Below is a small trained network, with its code and all its weights. Each question gives an input and a class and asks what happens when units are switched off, that is, made to give their printed mean instead of their output.

import numpy as np


def w(rows, s, z=0):
    codes = np.array(rows[::2]) - 128.0
    scale = np.full(codes.shape[1], s)
    scale[-1] = z or s
    return codes * scale


def norm(h):
    return h / np.sqrt((h * h).mean(-1, keepdims=True) + 1e-5)


def f(y):
    return np.maximum(y, 0)


def log_softmax(a):
    a = a - a.max(-1, keepdims=True)
    return a - np.log(np.exp(a).sum(-1, keepdims=True))


def net(x, mask):
    res = np.array(x, float).reshape(1, 4) / 4 @ E
    u = 0
    for l in range(3):
        y = f(norm(res) @ A[l][:, :-1].T + A[l][:, -1])
        res = res + np.where(mask[u : u + 3], y, B[l][:, -1]) @ B[l][:, :-1]
        u += 3
    return log_softmax(norm(res)[-1] @ U[:, :-1].T + U[:, -1])


A, B = {}, {}
E = w([
[104,106,63,81,120,135,127,183],'x0',
[96,111,53,127,103,79,117,105],'x1',
[86,188,176,144,145,178,168,203],'x2',
[157,158,175,144,113,99,244,136],'x3',
],0.011)
A[0] = w([
[122,164,179,194,133,91,176,122,1],'0.n1',
[148,202,92,211,107,188,154,74,16],'0.n2',
[172,85,66,112,109,37,254,125,54],'0.n3',
],0.0086,0.003)
B[0] = w([
[209,159,68,90,164,31,98,129,184],'0.n1',
[185,85,89,162,67,117,210,130,152],'0.n2',
[59,82,168,44,127,64,8,134,254],'0.n3',
],0.013,0.0068)
A[1] = w([
[109,157,165,104,110,131,152,137,100],'1.n1',
[215,137,146,155,148,64,254,148,152],'1.n2',
[179,195,168,100,107,184,107,182,3],'1.n3',
],0.0092,0.0035)
B[1] = w([
[79,111,206,143,68,115,120,3,154],'1.n1',
[130,184,103,137,168,134,66,134,253],'1.n2',
[157,38,112,149,131,115,177,183,188],'1.n3',
],0.014,0.0051)
A[2] = w([
[177,115,69,122,86,124,74,85,255],'2.n1',
[115,131,124,149,130,169,88,165,34],'2.n2',
[64,135,1,106,79,228,91,159,53],'2.n3',
],0.0092,0.0015)
B[2] = w([
[103,171,186,163,75,225,174,141,254],'2.n1',
[233,87,133,83,88,51,213,124,165],'2.n2',
[67,135,2,161,172,93,238,102,229],'2.n3',
],0.013,0.0072)
U = w([
[184,74,184,144,142,152,168,196,98],'0',
[105,107,205,18,100,64,54,117,126],'1',
[56,137,131,138,158,125,73,126,5],'2',
[192,247,170,149,174,104,94,161,206],'3',
[93,120,45,161,114,165,192,114,155],'4',
[144,151,194,197,61,220,82,65,130],'5',
],0.016,0.0029)

Each question gives the input, the list of numbers given to net, and the class t.
The units are the neurons (one row each of A and B). Each row of codes is followed by its name. A weight is (code - 128) times the scale printed after its matrix; where a second scale follows, it is the last column's (A, B and U).
mask holds one flag per neuron, layer by layer. A switched-off neuron (its flag False) gives its mean, the last column of its row in B, instead of its output. The means were averaged over made-up inputs and are rounded, as every weight is.
A unit's drop is (log p(t) with every unit on - log p(t) with that unit switched off) / (log p(t) with every unit on - log p(t) with every unit switched off).
The circuit of an input: a set's keep is (log p(t) with only the set's units on - log p(t) with every unit switched off) / (log p(t) with every unit on - log p(t) with every unit switched off). Starting from all 9 units, units are removed one at a time, each time the one whose removal leaves the highest keep (on an exact tie, the one counted first), for as long as the keep stays at least 0.8.
circuit, biggest first: the units of the circuit, biggest drop first
unit that matters most: the unit with the biggest drop
top k neurons: the k neurons with the biggest drops, biggest first
k most important neurons of layer l: the k neurons of layer l with the biggest drops, biggest first
drop of u: that unit's drop, to one decimal
input [-1,6,-3,8], class 1: circuit, biggest first	0.n3
input [-8,1,6,-5], class 3: circuit, biggest first	0.n3, 2.n1
input [5,-8,1,8], class 3: top 2 neurons	1.n2, 0.n1
input [1,-5,-3,1], class 0: circuit, biggest first	0.n3, 2.n3
input [-5,4,7,-3], class 3: 2 most important neurons of layer 0	0.n3, 0.n1
input [-3,-2,-1,-7], class 4: top 3 neurons	0.n3, 0.n1, 2.n3
input [-7,8,-4,-1], class 5: circuit, biggest first	2.n1, 2.n3
input [3,-1,5,4], class 3: circuit, biggest first	0.n3, 1.n2
input [-2,-1,-2,1], class 3: top 3 neurons	0.n1, 1.n1, 0.n3
input [1,-5,-3,-3], class 5: circuit, biggest first	0.n3, 2.n3
input [-8,-8,-4,-1], class 3: top 4 neurons	0.n3, 1.n2, 0.n1, 1.n1
input [-3,-6,5,-3], class 0: top 2 neurons	1.n3, 0.n3
input [4,-2,-8,-2], class 4: top 2 neurons	0.n3, 0.n1
input [-8,3,-8,2], class 5: circuit, biggest first	2.n1
input [-1,1,0,-3], class 4: top 3 neurons	0.n3, 2.n3, 0.n1
input [5,-5,7,8], class 3: top 2 neurons	1.n2, 0.n1
input [7,-8,-6,-7], class 4: top 2 neurons	2.n3, 0.n3
input [1,3,5,5], class 1: top 3 neurons	0.n3, 2.n3, 2.n1
input [3,-5,2,-1], class 0: top 2 neurons	0.n3, 2.n3
input [4,-6,2,-6], class 4: unit that matters most	2.n3
input [-1,2,-1,4], class 1: drop of 0.n3	1.6
input [1,-3,0,6], class 1: drop of 0.n3	1.2
input [8,-8,-1,-6], class 4: drop of 2.n3	0.4
input [-4,-6,-4,-7], class 5: drop of 0.n3	0.2
